[128 = 0]
[201, 113, 143, 103, 161, 136, 133, 146, 85, 132, 118, 130, 126, 133, 104, 99]  [79]
[73, 130, 115, 145, 108, 136, 121, 129, 141, 126, 127, 120, 139, 118, 142, 160]  [73]
[135, 125, 140, 133, 123, 153, 125, 143, 103, 147, 99, 130, 133, 114, 107, 148]  [79]
[164, 123, 145, 101, 146, 140, 129, 145, 112, 118, 126, 134, 123, 135, 137, 124]  [79]
[109, 142, 115, 114, 126, 131, 120, 126, 164, 92, 159, 130, 116, 138, 181, 142]  [79]
[174, 125, 153, 111, 137, 149, 126, 140, 90, 144, 102, 141, 125, 130, 107, 129]  [73]
[109, 112, 128, 129, 138, 141, 134, 150, 103, 132, 102, 113, 140, 120, 111, 133]  [79]
[158, 150, 139, 113, 122, 138, 114, 121, 150, 109, 136, 144, 114, 137, 167, 151]  [73]
[55, 141, 106, 137, 106, 138, 116, 137, 162, 102, 150, 115, 130, 126, 130, 176]  [79]
[92, 137, 118, 175, 94, 133, 123, 112, 135, 153, 109, 129, 142, 108, 106, 138]  [79]
[98, 144, 130, 117, 120, 144, 117, 132, 157, 104, 143, 134, 118, 136, 182, 164]  [73]
[122, 122, 134, 107, 143, 136, 127, 141, 129, 107, 146, 123, 122, 140, 145, 126]  [79]
[110, 127, 135, 139, 124, 147, 127, 139, 109, 146, 101, 130, 140, 116, 109, 145]  [79]
[96, 135, 126, 109, 128, 137, 122, 139, 147, 101, 148, 126, 122, 136, 170, 150]  [79]
[156, 140, 139, 146, 105, 144, 117, 119, 111, 158, 89, 149, 127, 117, 110, 146]  [79]
[184, 125, 144, 108, 146, 136, 130, 135, 90, 137, 116, 136, 122, 133, 93, 112]  [73]
[225, 134, 158, 109, 144, 131, 127, 124, 87, 152, 106, 152, 119, 133, 97, 104]  [73]
[165, 116, 148, 113, 148, 138, 130, 146, 82, 136, 111, 130, 129, 126, 106, 117]  [73]
[103, 104, 127, 138, 138, 140, 140, 156, 89, 145, 93, 106, 147, 113, 94, 129]  [79]
[106, 144, 125, 122, 115, 140, 117, 126, 160, 113, 146, 134, 121, 129, 169, 160]  [73]
[107, 120, 122, 146, 111, 143, 127, 133, 114, 143, 106, 125, 141, 110, 103, 149]  [73]
[36, 123, 105, 153, 116, 120, 129, 131, 160, 119, 142, 105, 141, 121, 142, 145]  [79]
[174, 110, 139, 118, 146, 129, 139, 142, 78, 129, 109, 124, 131, 129, 93, 99]  [79]
[99, 147, 119, 131, 106, 128, 118, 116, 165, 111, 150, 142, 122, 132, 173, 151]  [79]
[122, 138, 128, 150, 104, 138, 119, 121, 132, 148, 113, 136, 131, 115, 123, 161]  [73]
[179, 151, 138, 120, 116, 130, 118, 112, 143, 129, 133, 152, 111, 136, 158, 139]  [79]
[99, 116, 126, 139, 127, 145, 132, 151, 110, 139, 99, 113, 142, 117, 107, 141]  [73]
[49, 130, 110, 146, 110, 136, 127, 134, 155, 114, 133, 111, 140, 116, 136, 164]  [73]
[159, 117, 142, 115, 140, 146, 133, 150, 96, 134, 107, 128, 134, 125, 112, 135]  [79]
[101, 151, 123, 135, 104, 133, 116, 117, 156, 119, 142, 135, 123, 125, 164, 164]  [79]
[78, 120, 121, 158, 113, 147, 128, 162, 116, 150, 91, 118, 148, 106, 101, 156]  [79]
[220, 126, 152, 90, 155, 144, 126, 160, 98, 123, 127, 144, 112, 140, 130, 115]  [79]
[142, 147, 130, 95, 135, 141, 119, 135, 158, 102, 160, 138, 109, 152, 194, 150]  [79]
[139, 165, 137, 154, 89, 133, 106, 96, 157, 142, 126, 163, 112, 125, 147, 168]  [79]
[143, 119, 135, 91, 155, 138, 131, 148, 130, 101, 139, 120, 123, 144, 146, 115]  [73]
[200, 131, 151, 98, 144, 141, 128, 137, 97, 130, 116, 141, 118, 132, 124, 119]  [79]
[65, 137, 114, 105, 131, 131, 123, 137, 179, 81, 171, 111, 121, 144, 197, 149]  [79]
[127, 136, 128, 119, 125, 139, 121, 134, 153, 109, 140, 130, 123, 131, 157, 155]  [79]
[166, 150, 135, 124, 117, 136, 117, 118, 151, 117, 144, 146, 116, 146, 164, 148]  [79]
[69, 110, 125, 143, 122, 156, 131, 157, 102, 143, 93, 109, 151, 103, 108, 165]  [79]
[93, 120, 126, 141, 120, 140, 128, 148, 118, 138, 109, 116, 142, 113, 120, 152]  [79]
[103, 146, 125, 125, 120, 138, 118, 123, 165, 103, 153, 131, 119, 132, 183, 157]  [79]
[156, 147, 140, 101, 129, 140, 116, 128, 152, 100, 152, 142, 113, 145, 177, 142]  [79]
[155, 124, 149, 113, 137, 153, 126, 144, 90, 145, 100, 134, 128, 124, 109, 137]  [73]
[101, 147, 118, 150, 109, 131, 116, 121, 185, 103, 149, 132, 120, 139, 181, 160]  [79]
[116, 133, 128, 113, 133, 138, 124, 140, 146, 105, 148, 133, 121, 137, 160, 143]  [79]
[39, 134, 110, 160, 97, 140, 116, 124, 153, 127, 128, 122, 140, 110, 141, 173]  [79]
[77, 138, 120, 165, 97, 141, 118, 122, 133, 147, 112, 139, 137, 110, 135, 172]  [79]
[213, 132, 157, 82, 150, 144, 124, 142, 107, 120, 127, 149, 111, 145, 139, 117]  [79]
[71, 124, 111, 159, 109, 121, 128, 121, 141, 135, 126, 109, 137, 113, 121, 135]  [79]
[232, 163, 154, 115, 122, 139, 111, 108, 135, 124, 128, 173, 99, 143, 153, 140]  [73]
[191, 122, 148, 96, 157, 136, 131, 135, 105, 122, 124, 133, 117, 139, 136, 113]  [73]
[178, 126, 148, 121, 135, 142, 130, 145, 85, 156, 73, 137, 128, 126, 92, 123]  [73]
[121, 140, 127, 125, 118, 135, 121, 129, 151, 118, 135, 133, 124, 131, 160, 151]  [79]
[51, 124, 114, 144, 117, 140, 125, 145, 146, 107, 130, 111, 145, 115, 155, 162]  [79]
[242, 117, 161, 93, 152, 152, 128, 140, 82, 127, 109, 147, 115, 138, 119, 118]  [79]
[163, 144, 141, 101, 132, 131, 119, 118, 147, 104, 154, 145, 111, 151, 166, 134]  [79]
[183, 129, 146, 98, 142, 140, 125, 138, 115, 120, 131, 139, 115, 139, 142, 125]  [79]
[184, 126, 145, 95, 153, 141, 130, 140, 106, 112, 129, 139, 117, 145, 142, 120]  [73]
[155, 129, 147, 86, 144, 140, 126, 147, 120, 102, 143, 131, 118, 145, 161, 137]  [73]
[142, 133, 134, 95, 143, 132, 124, 145, 141, 99, 148, 129, 117, 141, 169, 130]  [73]
[91, 148, 119, 158, 93, 141, 112, 113, 159, 132, 132, 137, 127, 114, 144, 166]  [79]
[178, 116, 139, 113, 144, 133, 132, 137, 102, 128, 122, 127, 125, 130, 119, 99]  [79]
[142, 136, 137, 103, 135, 141, 123, 137, 140, 104, 141, 135, 117, 136, 167, 142]  [79]
[203, 133, 153, 85, 152, 141, 124, 135, 120, 113, 137, 145, 108, 147, 151, 118]  [79]
[255, 138, 149, 144, 115, 145, 121, 121, 100, 164, 89, 150, 128, 118, 96, 146]  [73]
[79, 128, 126, 163, 103, 143, 124, 131, 127, 152, 100, 122, 145, 106, 104, 154]  [79]
[141, 155, 128, 119, 111, 133, 109, 115, 167, 104, 156, 144, 113, 140, 184, 156]  [79]
[156, 160, 141, 131, 101, 154, 108, 107, 143, 133, 129, 159, 112, 130, 153, 154]  [73]
[143, 107, 140, 121, 145, 148, 139, 158, 81, 140, 104, 117, 136, 123, 98, 123]  [79]
[91, 134, 131, 140, 114, 160, 120, 149, 126, 137, 108, 128, 138, 115, 129, 182]  [73]
[141, 122, 139, 125, 136, 154, 129, 152, 94, 142, 101, 125, 136, 113, 111, 143]  [73]
[82, 129, 122, 146, 116, 141, 127, 139, 126, 137, 116, 119, 139, 113, 121, 151]  [79]
[163, 124, 145, 125, 131, 147, 127, 138, 94, 147, 92, 137, 132, 121, 101, 132]  [73]
[74, 134, 123, 125, 120, 145, 120, 140, 147, 104, 145, 121, 128, 130, 172, 163]  [79]
[112, 143, 130, 132, 107, 150, 117, 132, 139, 118, 121, 137, 125, 127, 159, 180]  [79]
[95, 143, 122, 139, 108, 137, 119, 122, 147, 122, 133, 127, 128, 124, 165, 158]  [73]
[206, 130, 156, 112, 136, 149, 124, 133, 94, 149, 99, 149, 118, 129, 107, 129]  [79]
[198, 136, 157, 88, 147, 132, 120, 137, 126, 103, 144, 148, 109, 150, 167, 135]  [79]
[97, 157, 134, 129, 109, 139, 112, 115, 143, 128, 123, 147, 117, 132, 150, 148]  [79]
[229, 138, 164, 121, 135, 153, 118, 123, 82, 168, 87, 167, 118, 122, 94, 135]  [79]
[146, 123, 138, 97, 148, 143, 128, 154, 119, 104, 144, 126, 123, 138, 155, 138]  [79]
[186, 112, 147, 132, 135, 144, 134, 140, 82, 159, 88, 137, 135, 118, 82, 128]  [79]
[144, 110, 136, 104, 154, 139, 138, 149, 100, 119, 128, 113, 133, 134, 122, 109]  [73]
[126, 110, 133, 144, 127, 142, 131, 140, 90, 155, 93, 121, 145, 112, 83, 134]  [79]
[121, 133, 129, 149, 109, 139, 123, 121, 119, 158, 109, 134, 135, 112, 107, 154]  [73]
[150, 137, 136, 105, 136, 139, 125, 140, 135, 106, 142, 134, 125, 139, 166, 140]  [79]
[176, 148, 138, 98, 133, 139, 120, 131, 140, 107, 146, 141, 102, 144, 153, 140]  [73]
[157, 155, 137, 129, 107, 142, 112, 110, 146, 130, 125, 153, 115, 130, 150, 160]  [79]
[166, 135, 138, 92, 143, 136, 123, 139, 141, 101, 153, 138, 111, 145, 172, 133]  [79]
